Here is a tiny trained network, its code and every weight. The questions are about switching its units off for an input and a class, where a switched-off unit gives its printed mean instead of its output.

import numpy as np


def w(rows, s, z=0):
    codes = np.array(rows[::2]) - 128.0
    scale = np.full(codes.shape[1], s)
    scale[-1] = z or s
    return codes * scale


def norm(h):
    return h / np.sqrt((h * h).mean(-1, keepdims=True) + 1e-5)


def f(y):
    return np.maximum(y, 0)


def log_softmax(a):
    a = a - a.max(-1, keepdims=True)
    return a - np.log(np.exp(a).sum(-1, keepdims=True))


def net(x, mask):
    res = np.array(x, float).reshape(1, 6) / 4 @ E
    u = 0
    for l in range(3):
        y = f(norm(res) @ A[l][:, :-1].T + A[l][:, -1])
        res = res + np.where(mask[u : u + 11], y, B[l][:, -1]) @ B[l][:, :-1]
        u += 11
    return log_softmax(norm(res)[-1] @ U[:, :-1].T + U[:, -1])


A, B = {}, {}
E = w([
[128,128,127,129],'x0',
[247,218,146,143],'x1',
[67,217,107,48],'x2',
[122,132,130,136],'x3',
[150,130,2,129],'x4',
[156,107,123,78],'x5',
],0.0087)
A[0] = w([
[15,103,118,82,83],'0.n0',
[97,152,203,85,31],'0.n1',
[156,180,160,105,57],'0.n2',
[84,184,164,67,61],'0.n3',
[47,190,131,73,51],'0.n4',
[122,159,38,102,53],'0.n5',
[114,125,207,89,53],'0.n6',
[129,111,91,115,96],'0.n7',
[155,229,127,129,89],'0.n8',
[70,253,103,55,2],'0.n9',
[124,109,145,110,124],'0.n10',
],0.015,0.0034)
B[0] = w([
[18,98,147,9,234],'0.n0',
[76,250,85,177,193],'0.n1',
[96,143,182,60,185],'0.n2',
[183,108,61,187,208],'0.n3',
[199,85,41,129,219],'0.n4',
[63,249,128,222,201],'0.n5',
[99,182,103,234,190],'0.n6',
[98,138,134,179,157],'0.n7',
[136,177,211,13,224],'0.n8',
[237,50,43,186,254],'0.n9',
[100,111,160,134,150],'0.n10',
],0.015,0.0074)
A[1] = w([
[151,147,140,111,22],'1.n0',
[182,14,198,236,78],'1.n1',
[82,225,116,210,165],'1.n2',
[177,189,146,70,99],'1.n3',
[150,103,108,33,96],'1.n4',
[166,158,197,118,106],'1.n5',
[82,97,81,55,118],'1.n6',
[44,75,133,32,6],'1.n7',
[100,148,158,252,155],'1.n8',
[202,183,170,49,124],'1.n9',
[200,198,157,106,62],'1.n10',
],0.013,0.0016)
B[1] = w([
[118,133,132,146,149],'1.n0',
[228,84,101,164,220],'1.n1',
[147,121,125,5,254],'1.n2',
[90,130,116,182,204],'1.n3',
[117,143,165,128,167],'1.n4',
[83,135,155,135,187],'1.n5',
[130,142,152,184,193],'1.n6',
[88,140,142,187,201],'1.n7',
[123,137,111,50,236],'1.n8',
[96,131,135,196,221],'1.n9',
[80,129,136,178,227],'1.n10',
],0.024,0.0074)
A[2] = w([
[205,187,191,139,80],'2.n0',
[119,158,149,105,126],'2.n1',
[126,162,115,76,76],'2.n2',
[37,52,87,109,139],'2.n3',
[231,38,140,123,194],'2.n4',
[93,238,12,85,123],'2.n5',
[125,214,103,22,123],'2.n6',
[253,58,59,141,219],'2.n7',
[129,81,159,90,119],'2.n8',
[88,121,106,86,96],'2.n9',
[121,201,103,99,249],'2.n10',
],0.012,0.0015)
B[2] = w([
[29,144,42,91,147],'2.n0',
[109,85,107,123,149],'2.n1',
[110,135,164,102,161],'2.n2',
[184,254,216,175,182],'2.n3',
[199,136,42,132,202],'2.n4',
[190,53,223,35,242],'2.n5',
[73,181,122,41,207],'2.n6',
[165,71,81,190,255],'2.n7',
[183,167,148,123,143],'2.n8',
[153,128,158,94,160],'2.n9',
[111,70,123,74,188],'2.n10',
],0.018,0.0088)
U = w([
[9,157,195,210,253],'0',
[173,67,84,158,97],'1',
[72,120,170,20,22],'2',
],0.013,0.0012)

Each question gives the input, the list of numbers given to net, and the class t.
The units are the neurons (one row each of A and B). Each row of codes is followed by its name. A weight is (code - 128) times the scale printed after its matrix; where a second scale follows, it is the last column's (A, B and U).
mask holds one flag per neuron, layer by layer. A switched-off neuron (its flag False) gives its mean, the last column of its row in B, instead of its output. The means were averaged over made-up inputs and are rounded, as every weight is.
A unit's drop is (log p(t) with every unit on - log p(t) with that unit switched off) / (log p(t) with every unit on - log p(t) with every unit switched off).
k most important neurons: the k neurons with the biggest drops, biggest first
k most important neurons of layer l: the k neurons of layer l with the biggest drops, biggest first
drop when u is switched off: that unit's drop, to one decimal
input [6,-8,5,1,-2,4], class 0: most important neuron	(0.n0)
input [-6,3,-5,-1,6,6], class 2: 2 most important neurons	(0.n9 0.n4)
input [-5,-6,8,-3,0,4], class 1: 3 most important neurons	(0.n9 0.n4 0.n3)
input [7,-8,-8,-4,-1,-1], class 0: 4 most important neurons	(0.n9 1.n7 0.n3 0.n0)
input [6,-1,8,-3,-7,1], class 1: 3 most important neurons	(0.n9 0.n4 0.n3)
input [-4,7,-7,0,2,4], class 0: 3 most important neurons	(0.n9 0.n3 0.n4)
input [-2,-3,5,-1,-3,7], class 1: 2 most important neurons	(0.n9 0.n4)
input [-7,2,3,-2,-2,-6], class 1: 3 most important neurons of layer 0	(0.n9 0.n3 0.n4)
input [2,4,-3,-6,5,4], class 2: 3 most important neurons	(0.n5 0.n9 1.n2)
input [6,2,-5,-7,-7,-1], class 2: 3 most important neurons	(0.n9 1.n8 0.n4)
input [-1,6,6,6,3,0], class 0: 2 most important neurons of layer 0	(0.n8 0.n2)
input [-2,2,6,8,-2,2], class 1: drop when 0.n9 is switched off	1.4
input [8,-6,3,1,4,2], class 0: drop when 0.n0 is switched off	1.2
input [3,8,5,5,2,4], class 0: most important neuron of layer 0	(0.n8)
input [7,-3,7,-4,-7,-6], class 1: drop when 0.n3 is switched off	0.5
input [0,-4,-5,7,7,2], class 2: drop when 0.n9 is switched off	1.4
